Below are the code and all the weights of a small trained network. Each question names an input and a target symbol and asks about switching units off, where a switched-off unit gives its printed mean instead of its output.

import numpy as np


def w(rows, s, z=0):
    codes = np.array(rows[::2]) - 128.0
    scale = np.full(codes.shape[1], s)
    scale[-1] = z or s
    return codes * scale


def f(y):
    return np.maximum(y, 0)


def softmax(a):
    e = np.exp(a - a.max(-1, keepdims=True))
    return e / e.sum(-1, keepdims=True)


def log_softmax(a):
    a = a - a.max(-1, keepdims=True)
    return a - np.log(np.exp(a).sum(-1, keepdims=True))


def net(x, mask):
    ids = ['αβγδεζθλμξπστφψ'.index(c) for c in x.split()]
    T = len(ids)
    res = E[ids] + P[:T]
    r = res
    for j in range(2):
        rows = slice(2 * j, 2 * j + 2)
        q, k, v = (r @ M[0][rows].T for M in (Q, K, V))
        z = softmax(np.where(np.tri(T) > 0, q @ k.T / 2**0.5, -1e9)) @ v
        o = O[0][rows]
        res = res + np.where(mask[j], z, o[:, -1]) @ o[:, :-1]
    y = f(res @ A[0][:, :-1].T + A[0][:, -1])
    res = res + np.where(mask[2:10], y, B[0][:, -1]) @ B[0][:, :-1]
    return log_softmax(res[-1] @ U[:, :-1].T + U[:, -1])


Q, K, V, O, A, B = {}, {}, {}, {}, {}, {}
E = w([
[110,175,101,112,145,125,54,208,231],'α',
[170,128,151,116,121,178,119,93,68],'β',
[99,40,171,52,35,146,50,148,132],'γ',
[133,99,46,115,162,218,161,110,110],'δ',
[141,164,151,98,175,72,130,220,188],'ε',
[109,120,81,114,97,98,108,228,202],'ζ',
[170,193,171,141,152,145,138,115,56],'θ',
[132,180,100,80,85,5,69,89,93],'λ',
[169,112,156,124,121,143,150,92,63],'μ',
[180,50,178,74,150,107,178,104,97],'ξ',
[141,71,178,148,136,102,219,135,72],'π',
[191,100,164,151,112,149,122,53,233],'σ',
[170,125,152,111,127,170,121,93,67],'τ',
[122,148,143,183,110,209,109,108,46],'φ',
[46,118,184,131,45,110,128,135,133],'ψ',
],0.021)
P = w([
[233,80,97,210,39,100,255,233,167],'0',
[138,122,140,147,112,110,172,180,78],'1',
[131,136,146,123,135,111,163,152,67],'2',
[120,142,150,110,129,132,155,136,76],'3',
[114,144,152,99,133,134,151,118,86],'4',
[121,171,155,88,131,149,145,99,83],'5',
[117,170,156,78,130,163,132,82,92],'6',
[113,168,161,63,128,163,131,70,107],'7',
[104,180,149,62,114,186,118,62,111],'8',
[105,178,159,56,110,185,114,43,112],'9',
[108,170,158,48,100,193,109,38,131],'10',
[104,180,163,57,102,187,112,29,136],'11',
[112,187,172,55,97,184,96,28,136],'12',
],0.0074)
Q[0] = w([
[114,154,81,132,170,119,97,252,176],'head 1',
[106,150,55,158,146,135,133,115,240],'head 1',
[86,153,119,115,138,82,72,183,193],'head 2',
[97,123,164,66,109,211,187,124,94],'head 2',
],0.016)
K[0] = w([
[74,124,81,115,242,172,112,191,58],'head 1',
[145,87,3,157,141,124,209,255,85],'head 1',
[33,167,202,49,51,81,56,140,93],'head 2',
[192,83,138,173,154,208,115,39,182],'head 2',
],0.0092)
V[0] = w([
[31,58,223,136,144,182,97,163,172],'head 1',
[211,23,115,91,199,216,114,165,107],'head 1',
[89,139,238,201,95,68,163,137,62],'head 2',
[71,77,78,2,87,177,110,132,30],'head 2',
],0.0073)
O[0] = w([
[108,131,204,149,185,210,155,85,208,186],'head 1',
[27,20,188,175,97,69,37,115,83,180],'head 1',
[130,187,235,62,1,120,216,87,103,2],'head 2',
[55,65,102,66,128,158,135,199,71,241],'head 2',
],0.0096,0.0052)
A[0] = w([
[154,113,113,181,91,52,126,2,31,3],'neuron 1',
[118,153,147,108,57,157,171,6,137,95],'neuron 2',
[16,229,129,178,52,56,116,177,75,67],'neuron 3',
[90,170,147,186,223,153,145,42,104,85],'neuron 4',
[176,100,199,146,136,165,148,57,131,153],'neuron 5',
[136,70,136,185,151,23,2,69,68,126],'neuron 6',
[42,55,79,69,114,116,166,105,136,93],'neuron 7',
[63,123,160,119,53,30,130,132,205,111],'neuron 8',
],0.0068,0.0057)
B[0] = w([
[145,114,122,182,54,91,91,30,179,157],'neuron 1',
[152,50,61,169,199,157,83,166,117,173],'neuron 2',
[209,54,194,140,174,226,164,158,180,160],'neuron 3',
[42,98,109,77,117,128,115,155,137,165],'neuron 4',
[30,170,178,125,73,93,107,154,148,188],'neuron 5',
[146,151,93,81,140,179,159,92,134,246],'neuron 6',
[146,254,165,186,132,123,88,119,129,205],'neuron 7',
[122,127,68,69,217,72,173,45,114,174],'neuron 8',
],0.0094,0.014)
U = w([
[187,150,162,146,164,120,51,167,173,78],'α',
[158,91,136,97,98,148,96,140,107,48],'β',
[66,74,184,73,113,88,44,227,121,170],'γ',
[153,52,113,126,255,142,109,109,59,124],'δ',
[155,215,166,154,198,75,123,126,114,165],'ε',
[103,61,82,107,90,68,111,199,164,245],'ζ',
[219,174,193,164,167,161,99,113,99,80],'θ',
[196,177,113,44,112,121,102,143,90,199],'λ',
[163,81,128,122,110,141,116,129,113,68],'μ',
[56,168,89,39,118,67,131,63,98,133],'ξ',
[125,84,136,179,155,118,175,122,107,58],'π',
[181,182,139,139,157,140,94,66,166,3],'σ',
[157,92,136,102,107,142,99,136,105,55],'τ',
[182,73,174,171,128,186,102,134,128,32],'φ',
[127,195,166,87,149,207,214,87,158,158],'ψ',
],0.0062,0.0024)

Each question gives the input, a string of symbols that net reads in full, and the target symbol t.
The units are the heads (2 rows each of Q, K, V and O) and the neurons (one row each of A and B). Each row of codes is followed by its name. A weight is (code - 128) times the scale printed after its matrix; where a second scale follows, it is the last column's (O, A, B and U).
mask holds one flag per unit, heads first, then neurons. A switched-off unit (its flag False) gives its mean, the last column of its rows in O or B, instead of its output. The means were averaged over made-up inputs and are rounded, as every weight is.
A unit's drop is (log p(t) with every unit on - log p(t) with that unit switched off) / (log p(t) with every unit on - log p(t) with every unit switched off).
The circuit of an input: a set's keep is (log p(t) with only the set's units on - log p(t) with every unit switched off) / (log p(t) with every unit on - log p(t) with every unit switched off). Starting from all 10 units, units are removed one at a time, each time the one whose removal leaves the highest keep (on an exact tie, the one counted first), for as long as the keep stays at least 0.8.
units of the circuit, in order: the units of the circuit, biggest drop first
unit that matters most: the unit with the biggest drop
k most important neurons: the k neurons with the biggest drops, biggest first
which heads matter: for each layer, one digit per head in row order, 1 if its drop is at least 0.15 and else 0, layers parted by /
drop of u: that unit's drop, to one decimal
input α ψ π ζ δ ψ ψ ζ π, target ψ: which heads matter	10
input γ ξ δ ξ σ, target γ: unit that matters most	head 1
input δ ξ ξ μ ξ γ ε ξ τ, target γ: which heads matter	10
input δ ψ α δ ε ψ β ξ, target ψ: 2 most important neurons	[neuron 2; neuron 5]
input ψ φ α μ θ δ θ, target δ: 2 most important neurons	[neuron 5; neuron 7]
input ξ ξ ξ θ ε δ α δ ξ ξ ζ, target δ: units of the circuit, in order	[head 1; neuron 8; neuron 3; neuron 5]
input φ ξ μ δ γ π, target γ: 3 most important neurons	[neuron 4; neuron 8; neuron 6]
input ξ α δ ξ μ ξ ξ ξ δ γ ξ, target γ: units of the circuit, in order	[head 1; neuron 5; neuron 6]
input μ α α γ θ, target γ: units of the circuit, in order	[head 1; neuron 5; neuron 4; neuron 6]
input ψ α δ θ, target δ: 2 most important neurons	[neuron 7; neuron 5]
input δ ψ ξ ψ ψ α ζ ξ ε σ β ξ ε, target δ: 3 most important neurons	[neuron 3; neuron 8; neuron 5]
input ψ α ξ ξ π δ μ ξ ψ ζ, target ψ: 4 most important neurons	[neuron 3; neuron 8; neuron 7; neuron 2]
input ψ μ α τ δ θ ε β ε, target δ: units of the circuit, in order	[neuron 8; head 1; neuron 5]
input ξ ξ π σ, target ξ: units of the circuit, in order	[head 1; neuron 8; head 2]
input φ ψ ξ β ξ ζ μ, target ψ: unit that matters most	head 1
input δ τ δ ξ ξ ξ μ μ γ μ, target γ: 2 most important neurons	[neuron 4; neuron 5]
input ψ ψ ψ δ δ ζ ξ ψ β ξ φ ε α, target ψ: 3 most important neurons	[neuron 3; neuron 8; neuron 7]
input σ ψ ξ ξ ξ, target σ: 2 most important neurons	[neuron 1; neuron 6]
input ξ δ π σ, target ξ: drop of neuron 1	0.0
input λ δ δ μ α σ ξ α μ δ, target λ: drop of head 2	-0.1
input ξ φ λ β, target λ: units of the circuit, in order	[head 1]
input ξ ξ λ ξ, target λ: drop of head 1	1.0
input θ α μ θ ζ ψ ε μ ξ, target ψ: drop of head 1	1.4
input ε φ δ ψ α ξ δ α ξ δ ξ ξ μ, target δ: 2 most important neurons	[neuron 5; neuron 1]
